Here is a tiny trained network, its code and every weight. The questions are about switching its units off for an input and a target symbol, where a switched-off unit gives its printed mean instead of its output.

import numpy as np


def w(rows, s, z=0):
    codes = np.array(rows[::2]) - 128.0
    scale = np.full(codes.shape[1], s)
    scale[-1] = z or s
    return codes * scale


def softmax(a):
    e = np.exp(a - a.max(-1, keepdims=True))
    return e / e.sum(-1, keepdims=True)


def log_softmax(a):
    a = a - a.max(-1, keepdims=True)
    return a - np.log(np.exp(a).sum(-1, keepdims=True))


def net(x, mask):
    ids = ['βγδεηξπσω'.index(c) for c in x.split()]
    T = len(ids)
    res = E[ids] + P[:T]
    u = 0
    for l in range(3):
        r = res
        for j in range(2):
            rows = slice(2 * j, 2 * j + 2)
            q, k, v = (r @ M[l][rows].T for M in (Q, K, V))
            z = softmax(np.where(np.tri(T) > 0, q @ k.T / 2**0.5, -1e9)) @ v
            o = O[l][rows]
            res = res + np.where(mask[u + j], z, o[:, -1]) @ o[:, :-1]
        u += 2
    return log_softmax(res[-1] @ U[:, :-1].T + U[:, -1])


Q, K, V, O = {}, {}, {}, {}
E = w([
[159,157,162,204,173,134,169,95,86,97],'β',
[186,87,173,110,113,161,152,128,137,134],'γ',
[92,126,135,166,158,197,146,80,123,97],'δ',
[160,120,184,103,84,135,34,111,57,81],'ε',
[162,67,205,143,81,99,79,124,136,108],'η',
[132,96,130,92,140,47,135,7,182,96],'ξ',
[105,203,187,101,187,101,103,137,174,157],'π',
[187,158,170,78,151,173,151,72,105,168],'σ',
[138,90,198,121,203,128,139,139,108,68],'ω',
],0.019)
P = w([
[76,215,165,132,2,123,204,183,161,86],'0',
[121,192,196,157,40,119,160,149,136,100],'1',
[132,159,192,160,77,122,138,136,119,113],'2',
[148,133,180,159,110,121,120,131,103,124],'3',
[152,99,173,152,135,133,109,120,88,142],'4',
[161,64,162,147,167,153,108,121,82,162],'5',
[158,26,162,147,174,143,96,113,74,175],'6',
[181,24,139,148,205,193,84,118,70,189],'7',
],0.0091)
Q[0] = w([
[190,103,191,100,207,97,149,57,137,80],'L0H1',
[121,151,88,108,85,47,204,76,215,135],'L0H1',
[153,106,248,131,184,111,77,92,94,95],'L0H2',
[175,108,171,178,116,152,112,169,105,94],'L0H2',
],0.014)
K[0] = w([
[155,43,152,99,160,12,149,45,62,109],'L0H1',
[52,202,198,64,75,19,166,164,142,76],'L0H1',
[169,70,101,163,204,128,71,118,113,172],'L0H2',
[159,91,98,97,160,121,177,126,118,42],'L0H2',
],0.011)
V[0] = w([
[151,19,108,158,219,147,88,93,146,143],'L0H1',
[171,87,129,208,160,159,181,195,150,31],'L0H1',
[47,254,167,92,16,50,116,55,154,203],'L0H2',
[51,216,149,115,144,185,94,250,122,221],'L0H2',
],0.0047)
O[0] = w([
[162,255,127,135,88,207,120,149,93,242,143],'L0H1',
[85,129,172,77,90,115,158,68,174,120,79],'L0H1',
[150,194,169,156,76,190,130,78,153,187,201],'L0H2',
[140,147,90,121,146,109,81,146,246,57,3],'L0H2',
],0.008,0.0056)
Q[1] = w([
[178,30,73,199,110,121,112,96,83,94],'L1H1',
[199,146,207,189,118,147,39,143,109,107],'L1H1',
[188,154,203,128,181,122,142,2,130,193],'L1H2',
[153,45,107,153,91,151,84,92,88,49],'L1H2',
],0.0089)
K[1] = w([
[156,84,146,97,141,156,131,156,83,144],'L1H1',
[154,133,136,5,239,88,99,97,144,193],'L1H1',
[134,108,108,141,181,154,90,119,118,182],'L1H2',
[138,80,185,151,122,189,163,176,58,111],'L1H2',
],0.012)
V[1] = w([
[253,120,108,53,96,248,132,83,96,123],'L1H1',
[103,105,77,105,122,63,122,86,103,67],'L1H1',
[155,66,65,171,112,59,120,92,192,36],'L1H2',
[23,124,194,194,179,163,98,222,81,177],'L1H2',
],0.0067)
O[1] = w([
[112,246,199,71,94,144,161,118,227,169,134],'L1H1',
[233,253,88,167,118,114,29,116,215,25,90],'L1H1',
[48,204,179,122,135,70,218,180,20,217,1],'L1H2',
[187,127,74,237,230,86,113,110,221,84,137],'L1H2',
],0.0062,0.0055)
Q[2] = w([
[174,63,247,170,110,200,116,189,82,141],'L2H1',
[165,108,192,155,151,126,179,2,149,144],'L2H1',
[138,151,167,125,247,32,97,174,157,89],'L2H2',
[190,140,148,217,119,151,148,205,56,145],'L2H2',
],0.0091)
K[2] = w([
[110,86,126,57,196,104,115,155,140,200],'L2H1',
[206,130,76,123,145,139,159,111,128,162],'L2H1',
[119,66,151,149,177,223,126,244,97,135],'L2H2',
[99,88,97,33,143,54,182,113,98,100],'L2H2',
],0.011)
V[2] = w([
[138,103,183,195,74,101,142,178,143,169],'L2H1',
[154,189,138,163,165,175,113,147,117,113],'L2H1',
[174,114,141,12,194,34,185,168,169,104],'L2H2',
[95,200,97,174,168,61,194,134,174,196],'L2H2',
],0.011)
O[2] = w([
[155,30,64,106,162,159,128,192,198,168,157],'L2H1',
[118,131,88,135,2,132,108,100,87,114,75],'L2H1',
[168,105,169,26,179,57,111,190,62,107,70],'L2H2',
[75,83,158,113,212,181,97,44,141,139,2],'L2H2',
],0.0099,0.0067)
U = w([
[85,147,108,187,158,204,210,130,103,44,254],'β',
[169,134,77,155,176,135,204,135,141,170,50],'γ',
[150,182,86,133,129,128,167,153,158,151,63],'δ',
[99,144,140,88,64,132,92,132,162,91,122],'ε',
[181,63,67,58,114,163,172,149,189,157,49],'η',
[140,141,179,118,161,102,24,121,255,119,155],'ξ',
[84,28,101,143,77,106,78,104,100,153,80],'π',
[118,188,208,123,105,173,168,107,51,228,246],'σ',
[166,117,127,105,133,82,141,105,118,94,30],'ω',
],0.0093,0.0043)

Each question gives the input, a string of symbols that net reads in full, and the target symbol t.
The units are the heads (2 rows each of Q, K, V and O). Each row of codes is followed by its name. A weight is (code - 128) times the scale printed after its matrix; where a second scale follows, it is the last column's (O and U).
mask holds one flag per head, layer by layer. A switched-off head (its flag False) gives its mean, the last column of its rows in O, instead of its output. The means were averaged over made-up inputs and are rounded, as every weight is.
A unit's drop is (log p(t) with every unit on - log p(t) with that unit switched off) / (log p(t) with every unit on - log p(t) with every unit switched off).
The circuit of an input: a set's keep is (log p(t) with only the set's units on - log p(t) with every unit switched off) / (log p(t) with every unit on - log p(t) with every unit switched off). Starting from all 6 units, units are removed one at a time, each time the one whose removal leaves the highest keep (on an exact tie, the one counted first), for as long as the keep stays at least 0.8.
units of the circuit, in order: the units of the circuit, biggest drop first
most important unit: the unit with the biggest drop
which heads matter: for each layer, one digit per head in row order, 1 if its drop is at least 0.15 and else 0, layers parted by /
input ξ η β η, target η: units of the circuit, in order -> (L0H2, L2H1)
input π σ ξ ω ξ π ξ, target ξ: which heads matter -> 00 / 01 / 00
input ε ω ξ, target σ: units of the circuit, in order -> (L1H2, L0H1)
input ξ π ε, target π: units of the circuit, in order -> (L1H1, L2H1)
input ε η ξ γ, target η: units of the circuit, in order -> (L2H1)
input ξ ξ ε π ξ, target δ: which heads matter -> 01 / 10 / 01
input ξ π ε ξ, target ξ: units of the circuit, in order -> (L0H2, L2H2)
input π β ε γ η, target η: units of the circuit, in order -> (L2H1, L1H1)
input ω π ε, target ω: units of the circuit, in order -> (L2H2, L0H1, L0H2)
input ξ ξ π ξ ω ξ, target ω: which heads matter -> 01 / 01 / 01
input π π σ ε η, target σ: which heads matter -> 00 / 10 / 00
input ξ η ω ε π ξ ω ξ, target ω: which heads matter -> 01 / 01 / 11
input ξ η π ε ξ π, target δ: which heads matter -> 00 / 10 / 01
input π ω δ ω ξ δ ξ, target β: units of the circuit, in order -> (L2H2)
input π ξ ε ξ γ β ξ, target η: units of the circuit, in order -> (L0H2, L1H1, L2H1)
input ξ ξ ξ π π ω ω, target ω: units of the circuit, in order -> (L0H2, L2H2)
input ξ δ ε π ω ξ, target β: which heads matter -> 01 / 00 / 11
input β ξ γ η β ξ, target η: units of the circuit, in order -> (L2H1, L1H1)
input σ ω ξ σ π ω η, target ω: units of the circuit, in order -> (L0H2, L2H2)
input ω π ε ξ ξ ξ ε, target ξ: units of the circuit, in order -> (L1H2, L1H1)
input η π ω ξ β β, target ω: which heads matter -> 01 / 00 / 01
input ε ξ ξ σ π π ξ, target ε: units of the circuit, in order -> (L2H1, L1H1, L1H2, L2H2)
input π ε π, target δ: units of the circuit, in order -> (L2H2, L0H1, L1H1, L0H2)
input ξ π η, target π: most important unit -> L1H1
input ε ξ β π ξ, target π: which heads matter -> 00 / 11 / 11
input ξ σ ξ π ω ε, target ω: which heads matter -> 01 / 00 / 01
input ξ π ε ξ δ η ε β, target δ: most important unit -> L0H2
input η β ξ ε ξ γ, target η: which heads matter -> 01 / 11 / 10
input ξ ξ π, target ξ: which heads matter -> 01 / 01 / 01
